Here is a tiny trained network, its code and every weight. The questions are about switching its units off for an input and a target symbol, where a switched-off unit gives its printed mean instead of its output.

import numpy as np


def w(rows, s, z=0):
    codes = np.array(rows[::2]) - 128.0
    scale = np.full(codes.shape[1], s)
    scale[-1] = z or s
    return codes * scale


def norm(h):
    return h / np.sqrt((h * h).mean(-1, keepdims=True) + 1e-5)


def f(y):
    return np.maximum(y, 0)


def softmax(a):
    e = np.exp(a - a.max(-1, keepdims=True))
    return e / e.sum(-1, keepdims=True)


def log_softmax(a):
    a = a - a.max(-1, keepdims=True)
    return a - np.log(np.exp(a).sum(-1, keepdims=True))


def net(x, mask):
    ids = ['ΓΘΞΠαβδεζηλστψω'.index(c) for c in x.split()]
    T = len(ids)
    res = E[ids] + P[:T]
    u = 0
    for l in range(2):
        r = norm(res)
        for j in range(2):
            rows = slice(3 * j, 3 * j + 3)
            q, k, v = (r @ M[l][rows].T for M in (Q, K, V))
            z = softmax(np.where(np.tri(T) > 0, q @ k.T / 3**0.5, -1e9)) @ v
            o = O[l][rows]
            res = res + np.where(mask[u + j], z, o[:, -1]) @ o[:, :-1]
        u += 2
        y = f(norm(res) @ A[l][:, :-1].T + A[l][:, -1])
        res = res + np.where(mask[u : u + 4], y, B[l][:, -1]) @ B[l][:, :-1]
        u += 4
    return log_softmax(norm(res)[-1] @ U[:, :-1].T + U[:, -1])


Q, K, V, O, A, B = {}, {}, {}, {}, {}, {}
E = w([
[75,101,116],'Γ',
[126,122,120],'Θ',
[119,147,134],'Ξ',
[152,128,147],'Π',
[251,114,61],'α',
[142,111,108],'β',
[82,113,113],'δ',
[123,108,190],'ε',
[93,168,123],'ζ',
[154,150,100],'η',
[68,92,147],'λ',
[120,142,130],'σ',
[161,105,126],'τ',
[97,157,130],'ψ',
[131,135,122],'ω',
],0.024)
P = w([
[2,140,151],'0',
[117,173,195],'1',
[116,193,172],'2',
[115,174,153],'3',
[113,153,138],'4',
[119,134,124],'5',
[123,125,116],'6',
[100,153,98],'7',
],0.013)
Q[0] = w([
[143,184,182],'L0H0',
[136,69,164],'L0H0',
[167,75,185],'L0H0',
[154,82,151],'L0H1',
[86,20,150],'L0H1',
[172,159,7],'L0H1',
],0.013)
K[0] = w([
[133,74,169],'L0H0',
[59,123,213],'L0H0',
[113,155,59],'L0H0',
[219,199,93],'L0H1',
[190,60,133],'L0H1',
[10,203,156],'L0H1',
],0.012)
V[0] = w([
[24,23,143],'L0H0',
[36,116,163],'L0H0',
[70,255,87],'L0H0',
[157,113,93],'L0H1',
[222,109,109],'L0H1',
[135,91,100],'L0H1',
],0.0085)
O[0] = w([
[139,197,186,13],'L0H0',
[76,96,254,98],'L0H0',
[110,242,108,248],'L0H0',
[186,230,89,80],'L0H1',
[144,183,146,3],'L0H1',
[249,57,163,84],'L0H1',
],0.0078,0.0066)
A[0] = w([
[80,66,209,115],'L0N0',
[100,59,2,252],'L0N1',
[11,35,74,229],'L0N2',
[163,216,179,199],'L0N3',
],0.0098,0.0029)
B[0] = w([
[92,136,68,144],'L0N0',
[67,143,158,252],'L0N1',
[86,247,149,214],'L0N2',
[2,133,164,156],'L0N3',
],0.009,0.011)
Q[1] = w([
[121,201,46],'L1H0',
[146,112,166],'L1H0',
[20,243,9],'L1H0',
[138,215,162],'L1H1',
[75,122,113],'L1H1',
[171,109,104],'L1H1',
],0.014)
K[1] = w([
[218,71,69],'L1H0',
[87,249,117],'L1H0',
[202,40,62],'L1H0',
[132,216,215],'L1H1',
[195,52,14],'L1H1',
[218,189,157],'L1H1',
],0.011)
V[1] = w([
[71,122,166],'L1H0',
[64,162,172],'L1H0',
[186,100,136],'L1H0',
[102,250,188],'L1H1',
[130,90,66],'L1H1',
[109,86,171],'L1H1',
],0.011)
O[1] = w([
[89,205,96,110],'L1H0',
[146,183,145,132],'L1H0',
[74,120,150,88],'L1H0',
[167,5,141,254],'L1H1',
[163,151,113,108],'L1H1',
[122,107,88,95],'L1H1',
],0.012,0.0086)
A[1] = w([
[108,122,247,217],'L1N0',
[109,74,144,50],'L1N1',
[178,55,168,165],'L1N2',
[185,23,142,2],'L1N3',
],0.014,0.0031)
B[1] = w([
[96,204,106,254],'L1N0',
[174,41,160,168],'L1N1',
[38,197,130,171],'L1N2',
[11,162,99,178],'L1N3',
],0.011,0.0055)
U = w([
[164,145,157,153],'Γ',
[127,136,135,105],'Θ',
[137,146,140,90],'Ξ',
[119,144,138,84],'Π',
[217,152,103,254],'α',
[150,148,131,120],'β',
[155,147,146,130],'δ',
[83,252,162,184],'ε',
[80,120,136,59],'ζ',
[93,41,95,166],'η',
[139,126,163,190],'λ',
[136,163,123,57],'σ',
[109,218,13,117],'τ',
[104,132,140,64],'ψ',
[124,156,131,49],'ω',
],0.014,0.0069)

Each question gives the input, a string of symbols that net reads in full, and the target symbol t.
The units are the heads (3 rows each of Q, K, V and O) and the neurons (one row each of A and B). Each row of codes is followed by its name. A weight is (code - 128) times the scale printed after its matrix; where a second scale follows, it is the last column's (O, A, B and U).
mask holds one flag per unit, layer by layer, with each layer's heads first. A switched-off unit (its flag False) gives its mean, the last column of its rows in O or B, instead of its output. The means were averaged over made-up inputs and are rounded, as every weight is.
A unit's drop is (log p(t) with every unit on - log p(t) with that unit switched off) / (log p(t) with every unit on - log p(t) with every unit switched off).
The circuit of an input: a set's keep is (log p(t) with only the set's units on - log p(t) with every unit switched off) / (log p(t) with every unit on - log p(t) with every unit switched off). Starting from all 12 units, units are removed one at a time, each time the one whose removal leaves the highest keep (on an exact tie, the one counted first), for as long as the keep stays at least 0.8.
units of the circuit, in order: the units of the circuit, biggest drop first
k most important neurons: the k neurons with the biggest drops, biggest first
k most important neurons of layer l: the k neurons of layer l with the biggest drops, biggest first
heads that matter: for each layer, one digit per head in row order, 1 if its drop is at least 0.15 and else 0, layers parted by /
drop when u is switched off: that unit's drop, to one decimal
input λ η η α ω, target η: 2 most important neurons : (L0N3 L1N1)
input Θ Π η η ε Γ, target ε: heads that matter : 00 / 10
input η ε ψ η λ λ ω τ, target ε: units of the circuit, in order : (L1H0 L0H0)
input τ α ψ η ω, target η: units of the circuit, in order : (L0H0)
input α η β, target η: units of the circuit, in order : (L1H0 L0H0)
input η Γ η η, target τ: units of the circuit, in order : (L1H0 L1H1 L0N2 L1N3)
input σ η η η λ, target ε: units of the circuit, in order : (L1H0 L0N2)
input α τ η τ α δ, target ε: heads that matter : 11 / 01
input σ α σ Γ η η η, target η: 2 most important neurons of layer 0 : (L0N3 L0N0)
input η δ η α Ξ Ξ, target η: 3 most important neurons of layer 1 : (L1N1 L1N2 L1N3)
input α η η, target η: heads that matter : 11 / 10
input β η η, target τ: 3 most important neurons : (L0N3 L0N2 L1N1)
input ε η ω τ α, target η: 2 most important neurons : (L1N0 L0N3)
input η ζ η ω ω Θ, target ε: units of the circuit, in order : (L0N2)
input η η η σ η β, target ε: 2 most important neurons : (L0N2 L0N1)
input α η η σ, target η: 2 most important neurons of layer 0 : (L0N3 L0N2)
input ε η Ξ η λ η τ, target ε: 2 most important neurons of layer 0 : (L0N1 L0N0)
input Γ η α, target η: drop when L1H0 is switched off : 0.5
input ζ λ ζ η β, target ε: drop when L1H0 is switched off : 0.4
input η λ ε Θ ω ε η δ, target ε: drop when L0N2 is switched off : 0.4
